Below is a small trained network, with its code and all its weights. Each question gives an input and a class and asks what happens when units are switched off, that is, made to give their printed mean instead of their output.

import numpy as np


def w(rows, s, z=0):
    codes = np.array(rows[::2]) - 128.0
    scale = np.full(codes.shape[1], s)
    scale[-1] = z or s
    return codes * scale


def norm(h):
    return h / np.sqrt((h * h).mean(-1, keepdims=True) + 1e-5)


def f(y):
    return y / 2 * (1 + np.tanh(0.7978845608 * (y + 0.044715 * y**3)))


def log_softmax(a):
    a = a - a.max(-1, keepdims=True)
    return a - np.log(np.exp(a).sum(-1, keepdims=True))


def net(x, mask):
    res = np.array(x, float).reshape(1, 7) / 4 @ E
    u = 0
    for l in range(4):
        y = f(norm(res) @ A[l][:, :-1].T + A[l][:, -1])
        res = res + np.where(mask[u : u + 3], y, B[l][:, -1]) @ B[l][:, :-1]
        u += 3
    return log_softmax(norm(res)[-1] @ U[:, :-1].T + U[:, -1])


A, B = {}, {}
E = w([
[165,115,199,97,46],'x0',
[116,120,191,62,187],'x1',
[127,254,134,95,67],'x2',
[24,91,102,155,82],'x3',
[121,151,209,214,119],'x4',
[151,190,110,56,183],'x5',
[202,81,185,112,7],'x6',
],0.0032)
A[0] = w([
[126,202,9,90,83,88],'0.n1',
[71,128,69,125,139,10],'0.n2',
[71,68,107,114,85,27],'0.n3',
],0.011,0.0014)
B[0] = w([
[183,156,2,24,135,253],'0.n1',
[33,126,186,57,134,190],'0.n2',
[125,90,85,206,159,184],'0.n3',
],0.0066,0.0046)
A[1] = w([
[182,240,123,227,220,86],'1.n1',
[18,189,109,196,220,3],'1.n2',
[146,45,126,64,254,98],'1.n3',
],0.0074,0.0018)
B[1] = w([
[179,99,84,203,102,151],'1.n1',
[2,100,190,131,167,208],'1.n2',
[185,162,77,107,134,255],'1.n3',
],0.0095,0.0034)
A[2] = w([
[143,182,218,28,115,26],'2.n1',
[119,103,237,59,148,15],'2.n2',
[230,186,64,123,255,253],'2.n3',
],0.0088,0.00044)
B[2] = w([
[139,141,182,119,206,176],'2.n1',
[167,198,117,116,134,151],'2.n2',
[127,135,1,72,65,255],'2.n3',
],0.0082,0.0064)
A[3] = w([
[154,114,161,176,245,2],'3.n1',
[233,56,118,170,153,247],'3.n2',
[43,255,119,194,192,212],'3.n3',
],0.008,0.00086)
B[3] = w([
[137,59,93,53,115,169],'3.n1',
[97,186,115,145,1,213],'3.n2',
[214,14,99,56,116,250],'3.n3',
],0.007,0.0021)
U = w([
[138,118,151,166,157,24],'0',
[134,122,152,207,44,177],'1',
[123,145,165,166,189,2],'2',
[138,160,1,58,129,185],'3',
[15,49,134,163,207,148],'4',
[182,182,223,95,186,178],'5',
],0.0096,0.0058)

Each question gives the input, the list of numbers given to net, and the class t.
The units are the neurons (one row each of A and B). Each row of codes is followed by its name. A weight is (code - 128) times the scale printed after its matrix; where a second scale follows, it is the last column's (A, B and U).
mask holds one flag per neuron, layer by layer. A switched-off neuron (its flag False) gives its mean, the last column of its row in B, instead of its output. The means were averaged over made-up inputs and are rounded, as every weight is.
A unit's drop is (log p(t) with every unit on - log p(t) with that unit switched off) / (log p(t) with every unit on - log p(t) with every unit switched off).
The circuit of an input: a set's keep is (log p(t) with only the set's units on - log p(t) with every unit switched off) / (log p(t) with every unit on - log p(t) with every unit switched off). Starting from all 12 units, units are removed one at a time, each time the one whose removal leaves the highest keep (on an exact tie, the one counted first), for as long as the keep stays at least 0.8.
units of the circuit, in order: the units of the circuit, biggest drop first
unit that matters most: the unit with the biggest drop
top k neurons: the k neurons with the biggest drops, biggest first
top k neurons in layer l: the k neurons of layer l with the biggest drops, biggest first
drop of u: that unit's drop, to one decimal
input [-1,2,-8,3,6,4,6], class 1: unit that matters most : 0.n1
input [2,7,-2,3,-4,-6,2], class 1: top 4 neurons : [0.n1 3.n2 2.n3 1.n2]
input [5,5,-1,4,0,2,-7], class 4: top 2 neurons : [0.n1 1.n2]
input [-7,6,5,-4,6,-6,6], class 1: units of the circuit, in order : [1.n1 0.n1]
input [-1,0,-2,4,3,1,4], class 1: units of the circuit, in order : [0.n2 0.n1 2.n3]
input [7,-1,8,4,4,1,-2], class 5: units of the circuit, in order : [2.n3 2.n1]
input [-3,3,-4,8,-3,4,1], class 4: units of the circuit, in order : [0.n1 2.n3]
input [6,-3,3,-8,-6,-5,2], class 5: units of the circuit, in order : [1.n3 2.n1 2.n3]
input [2,3,-1,-7,4,-7,1], class 5: top 3 neurons : [0.n3 1.n3 2.n3]
input [2,8,2,-1,0,0,0], class 5: top 2 neurons in layer 0 : [0.n3 0.n1]
input [5,1,5,6,-7,-8,1], class 1: top 2 neurons in layer 0 : [0.n3 0.n2]
input [7,2,4,8,-3,-7,-2], class 4: units of the circuit, in order : [0.n3 2.n3]
input [7,5,7,1,-6,0,5], class 5: top 2 neurons : [2.n3 2.n1]
input [-7,-6,-7,-3,2,-4,5], class 1: top 2 neurons : [0.n1 3.n2]
input [-3,3,-3,4,0,2,8], class 1: top neuron in layer 2 : [2.n3]
input [-3,2,5,7,7,7,-4], class 5: top 2 neurons : [2.n3 0.n3]
input [-6,7,3,-4,6,-6,-2], class 4: top 2 neurons : [1.n2 0.n1]
input [-7,5,-8,8,-5,-4,3], class 4: top 2 neurons : [0.n1 2.n3]
input [-6,1,-3,-6,8,-2,5], class 1: drop of 0.n1 : 0.3
input [4,-3,3,7,8,4,-5], class 4: drop of 1.n2 : 0.3
input [7,-1,-8,5,-6,-7,7], class 1: drop of 3.n2 : 0.2
input [-6,0,-3,4,3,3,-7], class 4: top neuron : [1.n2]
